Each row has a name. Each question is about the rows just above it.

F: [121  90  87 200 142 126  84  63 117 136 134 124  65 189  91 191 131 211
 139 104 105 208  99  59]
T: [ 84 134  86 141 159 134  83  62 117 136 133 177 184 119 117 124 110 118
 130 152 138 101 117  92]
N: [141  90  87 199 142 149 109 124 147 120 136 150 123 189  92 191 163 138
 140 147 131 114 142 113]
R: [125 111 138  86 151 126 145 176 127 131 120 137 134 130 134 123 110 118
 130 118 125 129 108 156]
After [123 110 118 130], its row goes on with : [118 125 129 108 156]
The rest of the row after [ 87 200 142]: : [126  84  63 117 136 134 124  65 189  91 191 131 211 139 104 105 208  99
  59]
The rest of the row after [189  91 191]: : [131 211 139 104 105 208  99  59]
After [117 136 134], its row goes on with : [124  65 189  91 191 131 211 139 104 105 208  99  59]
After [ 63 117 136 134], its row goes on with : [124  65 189  91 191 131 211 139 104 105 208  99  59]
The rest of the row after [ 62 117]: : [136 133 177 184 119 117 124 110 118 130 152 138 101 117  92]
Go on from [ 90  87 200 142] to the end of its row. : [126  84  63 117 136 134 124  65 189  91 191 131 211 139 104 105 208  99
  59]

D: [ 93  81 116 125 177 135 165 101  94 133 134 163  84 122 146 128 165 156
 126 129 123  96 172 121 163 110 140 104  69  74 184  62 164 141  89  69
 162 136]
P: [ 82 108 164 163 144 178 163 163 126  95 127 128 145 158  84 153 131 135
 167 158 152 157 147  76 141 153 110 112  98 157 130 105 108 164 142  94
 153 110]
S: [108  88 114 117 175 128 158  97 103 147 141 162  85 116 159 130 163 153
 118 129 125  95 168 137 159 112 151 107  98 157 131 108 138 156 154 105
 145 104]
U: [ 97 148 109 173 134 140 155 146  86  73  71 161 141 177 106  88 160 170
 169  94  89 126 150  93 165  96  70 171 162 147  76 165  68 148 115 140
 135 154]
B: [ 82 108 164 163 144 178 163 163 126  95 127 128 145 158  84 153 131 135
 167 158 152 157 147  76 141 153 110 112 108  99 137 105 108 168  81  87
 175 168]
The rest of the row after [ 98 157 131]: : [108 138 156 154 105 145 104]
Go on from [165  96  70 171 162] to the end of its row. : [147  76 165  68 148 115 140 135 154]
The rest of the row after [156 126]: : [129 123  96 172 121 163 110 140 104  69  74 184  62 164 141  89  69 162
 136]
The rest of the row after [103 147 141]: : [162  85 116 159 130 163 153 118 129 125  95 168 137 159 112 151 107  98
 157 131 108 138 156 154 105 145 104]
After [105 108 168], its row goes on with : [ 81  87 175 168]

ren: [101 130 130 106 138 103 138 113 109  97 110 100  94  95]
Zibet: [101 131 130 138 126 154  63 126 140 135 120 104  99 100]
lakaz: [101 131 130 138 126 154  63 126 140 135 134 131 110 117]
Pas: [101 131 130 138 126 154  63 126 140 135 134 131 146 146]
After [130 106], its row goes on with : [138 103 138 113 109  97 110 100  94  95]
After [138 113], its row goes on with : [109  97 110 100  94  95]
After [135 134 131 110], its row goes on with : [117]

bupo: [145 137 139 121 107 147 151 131  98 136 128  89 112 149 166 130 149 136
 133 124 135  87 135 126 128 114 132 133  97  97 142 114 140 124 118 182
 141 141]
fil: [125 119 123 119 118 109 113 122 124 117 119 126 110 130 111 124 118 114
 125 114 119 142 116 109 121 118 128 117 124 105 122 119 110 148 135 109
 143 130]
tel: [132 120 128 114 113 116 117 124 114 121 117 116 102 145 131 128 126 134
 131 113 126 148 120 110 128 115 132 132 114  91 126 117 112 160 140 142
 156 143]
vuli: [126 137 132 116  95 107 134 134  82 134 127  49  85 114 117 134 127 134
 131  76 134  87 135 127 128 101 131 133  84  68 132  84 126  86 106 109
 118 126]
After [120 110 128 115], its row goes on with : [132 132 114  91 126 117 112 160 140 142 156 143]
After [ 87 135 127 128], its row goes on with : [101 131 133  84  68 132  84 126  86 106 109 118 126]
The rest of the row after [132 133]: : [ 97  97 142 114 140 124 118 182 141 141]
Go on from [127 134] to the end of its row. : [131  76 134  87 135 127 128 101 131 133  84  68 132  84 126  86 106 109
 118 126]

dif: [ 72  94 108 107 145 146  68 141 112 111 117 121 129 131  87 139 131 133
 129  98 131 106 131 139 138 136 132 132 129 113  98  61 128 141  92 111
 130 106 134 149 127 124 110 127 124 127 107]
komig: [ 83 103 118 103 134 131  83 145 112 113 110 131 143 128  92 133 150 143
 131 118 136 122 134 132 118 135 131 131 135 136 144 110 133 130  78 124
 122 106 135 149 137 138 111 128 129 126 120]
Dida: [ 80 148 165  84 106 113 115 111 116 108  95 122 127 127  87 125 128 121
 110 118 134 131 177 113  92 123 141 126 120 108  80 136 125 115 162 125
 125 103 114 117 136 144 106 108 129 116 155]
kori: [159  98  74 142 141 132 135 143 143 135 137 136 136 127 150 123 129 135
 143 115 119 112  56 132 145 132 104 131 136 136 144 110 133 131  78 124
 122 134 130 142 119 109 136 142 133 124  99]
fivo: [107 108 119 131 141 140  95 146 118 125 132 131 139 131 115 139 146 141
 136 131 137 127 131 140 138 136 132 145 132 123 135  90 132 141 115 122
 133 106 141 146 140 134 125 136 128 135 117]
The rest of the row after [136 144 110 133 131]: : [ 78 124 122 134 130 142 119 109 136 142 133 124  99]
After [122 106], its row goes on with : [135 149 137 138 111 128 129 126 120]
Go on from [131 136 136 144 110] to the end of its row. : [133 131  78 124 122 134 130 142 119 109 136 142 133 124  99]
The rest of the row after [131  78 124 122]: : [134 130 142 119 109 136 142 133 124  99]
The rest of the row after [131 140 138 136 132]: : [145 132 123 135  90 132 141 115 122 133 106 141 146 140 134 125 136 128
 135 117]
Go on from [106 135 149] to the end of its row. : [137 138 111 128 129 126 120]

nosu: [184  88  86  95 145 158]
mar: [ 82 172 206 155 117 119]
kudov: [100 151 149 146 119 112]
dakek: [128 116 122 115 106 175]
mozek: [106 130 134  99 167 154]
bega: [ 82 171 128 113 136 169]
sino: [126 119 122  94 145 158]
tok: [101 126 134 120  81 174]
Tipeb: [149  85  86  96 145 143]
Rit: [135 141 144 163 146 106]
Nofi: [112 177 189 105 170 130]
zavo: [139 123 116 165 151  89]
After [122 115 106], its row goes on with : [175]
Go on from [ 82 172] to the end of its row. : [206 155 117 119]
The rest of the row after [ 86  96 145]: : [143]
The rest of the row after [189 105 170]: : [130]

redu: [151 178 166 129 151 122]
Duzo: [173 124 131 189 170 140]
nolig: [151 179 155 175 157 124]
ruzo: [186 116 155 175 157 123]
suba: [178 122 137 184 162 148]
bik: [151 178 166 129 151 118]
zabuk: [167 125 131 189 170 129]
Whose row is [151 178 166 129 151 122]? : redu
The rest of the row after [124 131 189 170]: : [140]
The rest of the row after [137 184]: : [162 148]
Go on from [167 125] to the end of its row. : [131 189 170 129]

